Table B holds the same points as the rows below and some others, measured another way and shuffled. Each row below is followed by which row of B it is.
B:
1: [ 152 -130   33  152   20  206  -17 -400    8  -38  160  139  153   79
  230  164   21  -82   87  -47 -128 -127  -20  -40   86  -63  178   -6
  312]
2: [  86  -61  -50  142   -5  170  -61 -354   26   64   73   48  116   31
   10  230 -139  -86   68  -26  -55 -139   34    1  154  -10   73  -24
  213]
3: [ 154  -18    8  -25 -103  -11 -101  -94  -33  230   64   87   70   27
 -166    1  179  -96  189  -75  -68    2   38   15   96  110   29 -144
   25]
4: [  46  -59 -115  200  126  162   51 -314   55 -166   98  -46  -10   58
  110  253 -290  -19  -57    1  -47 -132  -87   67  111  -14   84   47
  193]
5: [  50   53  -91 -102  142  136   30  113   57 -326 -100   49 -218  175
 -191   45 -147  130 -124  220    0  103  -64  111 -173 -106  187   32
 -205]
6: [ -48    7 -141  112   92   22  -14 -173   62  107   -6 -109  -25  -52
 -221  193 -275  -84   33  -18   68  -26   55   44  205   65 -110 -149
    9]
7: [ 176  120 -260  152  -83 -152 -134 -221  -60  302   59 -162  177  -89
 -222  138    5 -153  177 -159   30 -206   12   84  246  237 -201  -32
   91]
8: [ 175   -7 -118   95   78  200   14 -199   15 -331   60   43  -32  179
  115  183 -161   78  -97   93 -101 -135 -154  118  -79  -60  238  201
  121]
9: [  43  -70   39   -7   72  223  -17 -184   58  -67  -12  164   11   95
  -40  116  -54  -22   30  109  -36   36   70  -45   -3 -152  178  -95
   55]
10: [ 169  -36  114 -178  -41  119  -77   24  -11    6  -17  263   -4  146
 -125  -96  290   -2  123  104  -88  131   53  -31 -125  -96  235 -125
  -79]
11: [ 109   36   52 -228   12   -7  -44  201   -5   19  -70  169 -107  102
 -288 -175  279    5  111  116  -10  230   57   -2 -132  -38  124 -205
 -250]
12: [ 164   86 -190   57   51  -23  -19  -65  -19 -113   34  -73  -19   68
  -85   72  -30    5    8   15  -16  -81 -100  120   -2   76   21   67
  -16]
13: [-109 -129  193 -144   87  114   14   26   96  161  -36  197 -108   13
 -246  -46   59  -82  129   74   18  298  180 -105   57 -102   75 -424
 -127]
14: [ 167  -23   13  -59  -65  100  -80  -71  -15   17   27  141   -7  123
 -118   32   92    1   85   26  -98   -5  -11   53  -20   14  168  -19
    0]
15: [  61  208 -301   21  199 -158  -11   28   -6  -35  -94 -162   34  -76
 -277  -12   26  -78   45   82  195   36   49    5    8  -16 -187 -130
 -179]
16: [  44  -62 -122  241   61  131   -9 -397   45   13  107  -66   84   -5
   59  296 -283  -87   19  -70  -32 -184  -20   42  216   38    3    0
  253]
17: [ 133 -129  176 -105 -335  137 -233 -158  -13  491   39  243   42   85
 -333  104   85  -87  254 -104 -183  -25  131   41  202  174  142 -154
   61]
18: [ 181 -112   51   79    7  236  -23 -313    4 -110  120  184  107  135
  192  130   54  -28   57   16 -145  -93  -36  -16   -3  -96  252   34
  241]
19: [ 169   17 -178  102 -117  136  -91 -149    6 -113   46  -66 -143  186
 -160  302 -400  111  -99   -5 -156 -245 -188  294   81  202  156  287
   55]
20: [ 221 -124  112  -26 -219  292 -156 -250   -9   54   63  265   34  217
  -39  180  -10   25   82   15 -236 -134  -14   82   20   10  337  111
  170]
21: [ 174   49  -74   -7  131   13   15  -75  -25 -136   37   76   85   51
   44  -62  250  -57   81   67   15   41  -10  -48  -96 -105   81  -79
   11]
22: [ -28   52 -141   45   33  -42  -71 -108   37  240  -46  -92   10  -80
 -351  129 -153 -109  103  -24   93    4  113   26  209   90 -162 -206
  -63]
23: [   4  -26  -50   36  -29   87  -75 -146   51  163  -13    4  -38   20
 -270  180 -213  -48   63   -4  -12  -26   64   67  173   76   -1 -112
   -5]
24: [ 187  183 -413  220   17  -70  -75 -210  -33  -71   25 -274   39   19
 -154  269 -303   -7  -45  -48   24 -309 -146  222  137  203 -119  236
   64]
25: [ -13  -21    4  -42  114   35   13  -23   50   47  -16   59  -49    1
 -177    0   20  -70   82   50   41  144   79  -37   44  -46    8 -246
  -80]
26: [ 152   23 -181  203   27   29  -54 -351  -18   63  104  -69  176  -23
   38  192  -55 -116   92  -87  -15 -204  -19   24  165   62  -36   16
  221]
27: [ 145   23  -65   22  109   53   -2 -131  -10 -102   30   73   84   48
   29   -2  154  -57   72   58    2    9    4  -41  -46  -95   85  -71
   46]
28: [  51  -33  -72  126  296   62  148 -174   43 -283  107   -3   26   15
  231   24   37  -59   -8   43   30   50  -63  -59  -35 -148   59 -118
  112]
29: [ 264    9  -95   76 -146   56 -121 -218  -57   68  105   39   87  109
  -38  136   33  -23   96  -82 -144 -196  -87  124   74  149  117  129
  152]
30: [  16  -42   27  -78    4  166  -52  -36   61    9  -60  126 -108  107
 -246   97 -122   15   16  109  -36   75   60   44   11  -45  143 -101
  -86]
31: [  72 -156   91  102  -47  175  -45 -343   29  166  134  137  103   34
   50  164  -26 -115  140  -86 -113  -64   52  -40  183   11  108 -132
  242]
32: [ -42  -32    8  -23  194   34   69  -22   68  -30    0   47  -60   -7
 -105  -22   21  -71   59   67   63  183   74  -62   22  -98    8 -281
  -74]
33: [ 142   60 -241  172   66   79  -13 -226    9 -179   50 -116   -3   81
  -12  245 -270   25  -68   15  -31 -205 -128  152   63   63   47  178
  105]
34: [  54  -30  -13   18  108   39   29  -90   24  -17   47   48   -4   22
  -42   10   59  -65   75   11   -4   72   14  -24   30  -29   41 -165
   13]
35: [   6  -34  115 -140  239  -36   88   78   31    4    6  178   27  -38
  -37 -258  441 -135  185   81   89  352  144 -211  -93 -202   22 -461
 -123]
36: [  51  112 -245  116  129 -135   -5 -110    2   80   13 -175   57  -93
 -181   76  -49 -115   82  -43  115  -37   15   29  145   92 -196 -134
  -23]
37: [  90  112 -187   54  193 -127   23  -76  -21   -5    8  -78  120  -80
  -73  -55  185 -132  114   13  129   44   47  -67   25  -38 -136 -189
  -29]
38: [ 215   76 -288  256  -10  -74  -37 -293  -53    8  161 -206  104   -1
   35  214 -143  -67   38 -165  -50 -292 -165  167  190  240  -89  152
  205]
39: [ 111   53  -10 -120  -36  -97  -91   52  -30  249  -25   83   43  -15
 -304 -115  285 -109  213   -9   30  125  111  -35   38   61  -44 -260
 -139]
40: [  97   65 -177   66  130   68    8 -112   22 -184  -11  -46  -18   67
  -70  117 -121    9  -38   88   24  -52  -47   64  -19  -47   49   34
   -5]
41: [ 118   89  -88  -78   84  -95  -21   65  -22   27  -27   25    7    5
 -197 -110  232  -62  118   46   59  120   38  -16  -44   -5  -28 -180
 -141]
42: [  37  122 -121 -114  291  -75   83  177   23 -222  -92    5  -71   11
 -159 -170  199  -17   18  182  154  244   41  -61 -170 -166  -13 -229
 -257]
43: [ 125  -82  -33  141   21  182  -14 -321   19  -75  115   67   65   89
  119  198 -107  -37   25  -23 -105 -133  -52   37   82  -14  153   43
  225]
44: [ 152   48 -152  120    2  -98  -57 -199  -42  184   95  -77  145  -58
  -77   61   97 -145  168 -120   12 -100    4   19  166  131 -116 -108
  103]
45: [ 196   48  -87  -32  -81   31  -98  -42  -32   16   11   48  -17  113
 -181   56   39   16   63   18  -80  -59  -47  114   -3   91  109   48
  -36]
46: [  66  193 -478  346  209 -227   28 -284  -14   31   78 -419  149 -181
  -75  221 -254 -158   26 -136  177 -240  -68   89  274  188 -374   -7
  119]
47: [ -56 -157  314 -301  -86  157  -83  143   76  279  -79  341 -164   96
 -404 -108  168  -33  184   97  -70  349  213  -74    5  -62  191 -421
 -219]
48: [ -20 -112  230 -218  -59  108  -86   50   50  298  -58  281  -57   42
 -340  -84  188  -84  208   59  -33  271  212  -97   47  -54  113 -396
 -145]
49: [-209 -163  372 -357  128  109   20  231  125  275 -141  361 -162  -10
 -416 -248  285 -111  215  166   82  581  347 -242  -28 -235   92 -708
 -328]
50: [  92  -79 -168  350   42  140    9 -512   29  -22  193 -123  116    8
  190  372 -363  -86   -2 -143  -89 -307 -106   93  271  109    3  109
  382]
51: [ -47  -61   21   -7   14   55  -35  -85   66  206    2   34  -65  -14
 -267   99 -129  -83  102  -23    4   84  100   11  174   60  -23 -251
  -39]
52: [ -16    2  -92   35   66  101  -30 -116   66   24  -45  -13  -62   29
 -234  171 -238  -25    1   62   32    2   50   52  101   -3   10  -99
  -38]
53: [ -28 -173  368 -360 -196  233 -154  140   71  343 -113  427 -173  154
 -482  -76  155  -10  195  123 -121  326  239  -53   -7  -55  276 -376
 -230]
54: [ -12 -151  261 -209  -15  176  -41   40   64  148  -31  315  -91   98
 -220  -82  177  -43  151   99  -65  278  165  -96  -22 -119  205 -346
 -109]
55: [  78   73 -221  114   36   -6  -42 -139   14    6   14 -135  -24   19
 -185  185 -226  -22    4  -20   12 -120  -53  130  128  122  -55   30
   11]
56: [ 237  122  -95 -161 -156  -56 -167  114  -69  124  -61   74  -25  110
 -373  -58  202   12  122   42  -51    6   -2  120  -55  126   75    2
 -188]
57: [  -7 -138   51  106   73  176   23 -275   71   36   98   81    9   26
   37  168 -144  -78   60  -28  -59   -2   33  -24  153  -33   92 -154
  169]
58: [ 139  202 -509  375  261 -188   76 -292  -26 -193  110 -421  126 -112
   90  223 -245  -97  -53 -103  138 -289 -175  132  166  142 -278  136
  156]
59: [  90   41  -43  -72   40  -57  -33   39   -6   91  -10   42   -8    8
 -215  -68  167  -66  127   18   29  113   49   -7   14   26   -9 -201
 -115]
60: [ 164  -17  234 -399 -176  -22 -149  298  -47  280  -73  351  -78  129
 -422 -312  563  -30  270   79  -84  327  148  -50 -143    8  186 -331
 -311]
61: [ 233   80 -251  228   65  -86  -16 -292  -65  -29  156 -140  192  -26
  128  114   67 -114   93 -123  -13 -219 -111   55  113  116  -76   67
  216]
62: [  16   14 -140  153  143  -10   17 -235   31   64   59  -91   88  -78
  -44  128  -86 -133   79  -47   70  -38   41  -27  172   12 -115 -162
   98]
63: [ 123  -15 -224  336  101   59   28 -450    7  -79  183 -159  141  -16
  205  294 -247  -93    2 -125  -39 -281 -118   75  212   91  -37   98
  332]
64: [  52  -19  -21  -15  301  202  123  -77   63 -438  -19  138  -34  125
  152   -1   47   32  -77  231   30  128  -16  -82 -207 -314  224  -64
  -10]
65: [  71  -25   34 -101   46   74  -13   34   25  -31  -14  122  -92   94
 -164  -26   78    3   57   83  -37  128   19   20  -48  -36  128 -138
 -102]
66: [  -4 -121  313 -349   61  160    4  229   61    6  -83  395 -169  142
 -236 -241  350    4  131  200  -39  435  161 -130 -196 -219  281 -400
 -262]
67: [ 151  -17   10  -65 -226   22 -170  -66  -30  321   23   90   -2   68
 -334   73   40  -49  175  -77 -114  -43   38  104  140  198   55  -74
  -20]
68: [ 103  181 -422  217   63  -57  -60 -194    2  -52  -24 -297    7  -15
 -236  300 -400  -10  -66   -8   79 -264  -91  202  165  169 -161  174
   11]
69: [ 143   -2  -23    2   16  -31  -36  -98  -27  111   73   59   81    7
  -59  -37  220 -103  160  -50  -24   32   26  -24   49   41    9 -162
   34]
70: [  25  -86   81  -52   13  149  -43 -114   48   81   -3  165  -15   62
 -141   62    9  -52   94   54  -38   89   94  -41   47  -65  125 -187
    5]
71: [  88  147 -284  105  324  -70  106  -51   11 -325   -2 -147   16  -13
   36    5    7  -30  -50  105  137   14  -72    8  -83 -106  -66  -30
  -49]
72: [ 122   37   14 -174   45   13  -24  142   -6  -63  -47  141  -87  110
 -200 -128  229   16   77  122  -14  173   15    7 -139  -56  134 -142
 -192]

[ -47  -90   51  193   95 -216  -55  191 -161  354  151  137   50  -58
   54 -193  237 -199  -84 -238   59   81  145  -71  140  -13 -161 -178
   73 -151]  62
[  19  -46   31  106  -33  -26  -17   29 -131   66  267   83   85 -128
  -92 -224  132 -208 -122 -174  208  220  104   18  227  -67  -97  -66
  157   58]  10
[ -20 -365   98 -128   41  -37  -12  214  -32  -51  272  -65   40   16
   25 -237  212 -239  -44 -172   31   93   79  264  130  210 -118  245
   91  111]  26
[ 203  142 -330 -207 -111  -36   39 -275  161 -189 -361  -86 -228 -224
    4  102 -278  119   65  208 -150 -238 -204  -59  128 -144  275 -147
   61  -63]  68
[-132 -385  -37 -175   15 -206  -47  -80  -97  -31  176 -219   82  136
 -139 -190   33 -118  -81  -31 -150  143 -170  107   68  270  -32   67
  -32    2]  53
[ -10 -259   82 -147  -63  -58   52  -51 -294 -127  288  -65  148  148
 -174 -248  182  -89  -69  -44   93  167   29  137   12  178 -156  224
   32  124]  63
[ -71 -277  151  117   44 -131  -52  307  101  -23  277  169  -49 -167
  245 -133  263 -288  -91 -139  172  -36  185  275  183 -154  -41  123
  181  124]  39
[ 232  291 -148  170    3  -28   -2  136  150  173 -234  270 -230 -409
  242   46    9  -80   27  -78  101 -233  161 -107  250 -371  112 -291
  199 -135]  41
[ -29 -220  104  -63    7 -160   44   19 -435  120  252   -9  186  225
 -164 -271  274  -69  -54 -120   45  157   80    5  -57  227 -263  100
  -37  -45]  13
[  33 -152   31   18  -44  -40   -9  150  211 -231  132  131 -139 -264
  232  -38  101 -192  -58    4  164 -126  101  277  207 -251  105  134
  214  191]  60
[ 276  148 -206 -255 -146   44  125 -234  -93 -240 -244  -23 -130  -83
  -63   23 -107  157   93  188  -22 -195  -60  -19    7  -68  108   54
   46    7]  65
[  35 -169 -164 -163   68 -268  -27  101  187   33 -323  -43 -254  -74
  267   91  -26   24   99  100 -303 -405 -102   77    7    9  150  -37
  -35 -185]  48
[ -37 -187 -138   93  135 -261 -150  339  617   75 -240   96 -394 -441
  541  146  -46 -230   14  -27 -184 -429  -19  201  299 -296  296 -182
  159 -100]  7
[ -33 -173    3  -67   -3 -160    8  -80 -326  120  174  -73  145  149
 -203 -235  140  -69  -69  -98  -14  183  -26  -54   27  205 -168  -18
  -28  -68]  9
[ 300  221  -65  116   83   70   14  375   82  308 -161  253 -188 -349
  247  -81  164 -175   83 -276   96 -180  308  -54  256 -147  -57 -162
  196 -156]  37
[ 154  -61 -137 -265 -159   59   73 -207   76 -434  -31  -84 -111 -131
  -42  -12 -123   21   10  193   37  -94 -112  191  110  -80  173  194
  117  198]  45
[ 396  384 -357 -274 -202  209  150 -474 -232 -147 -263 -136  -20 -113
 -391  -77 -282  195   67  112    5   80 -146 -259  124   38   89 -145
   58  -45]  8
[  10 -119 -368 -268  -36 -244  -53 -274  348 -187 -412 -244 -286 -157
   82  166 -357   99   52  276 -397 -316 -402   20  111  -39  388 -171
  -32 -121]  20
[ -58  -84 -242   30  135 -415 -123   85  261  312 -397  -14 -273 -168
  288  125  -97  -27   42   28 -389 -364 -166 -117  108  -85  198 -381
  -49 -366]  31
[ 265  125 -183 -283 -168   50  145 -273 -165 -274 -194  -43  -80  -20
 -119   -8  -89  177   90  202   -3 -153  -66  -13  -27  -27   73  107
   29   38]  40
[ 550  567 -147   -9 -103  314  179   20 -297  155 -192  255  -52 -268
 -110 -135   75   41  116 -185  272  -18  315 -253  172 -130 -135 -133
  188  -92]  42
[  99  -16  297  240   44   -3   61  395 -462  304  428  364  188    0
   31 -350  559 -253  -72 -382  417  186  498   25   79  -31 -434  101
  165   18]  35
[ -68 -299   -6 -178  -32 -236   18  -90 -156 -123   69 -102   24  151
  -35  -92   86    3  -24  101 -104  -54 -104  113  -60  121  -20  135
  -49    7]  47
[  86 -102   57  -10   -8  -62   32  187  -11  -50   67  152  -90 -116
  182  -79  197 -116    9  -54  113 -146  166  163   85 -110  -40  128
  124   59]  46
[ 188  167   16   90 -117  158   68  -72 -295    6  285  137  146 -153
 -233 -275  126 -148 -115 -185  374  323  178  -63  235  -99 -157  -45
  215  122]  72
[  92 -160 -129 -322  -84  -89   82 -187 -111 -241  -96 -150  -56   91
  -85  -39  -40  100   61  163 -139 -128 -143   96  -53  131   52  171
  -35   23]  43
[ 208   89   72  -11 -129  135  115    0 -275 -131  230  172   73  -98
  -93 -203  197  -88  -46  -86  343  117  228   63  111 -111 -137  145
  185  166]  58
[ -43  -80 -265  -23  104 -397 -100   12  247  236 -416  -43 -272 -148
  252  140 -129   15   53   81 -395 -372 -199 -106   86  -80  221 -344
  -58 -332]  2
[-200 -323  103  141   84 -292 -102  154  -86  210  287   39   82    3
   39 -203  220 -249 -150 -179   19  138   36   70  142   32 -116  -82
   53  -50]  22
[ 212   63 -334 -367 -104  -84   86 -320  -13 -192 -415 -186 -178  -11
  -85   80 -247  226  130  255 -277 -273 -257  -74  -28   72  201  -36
  -68 -116]  30
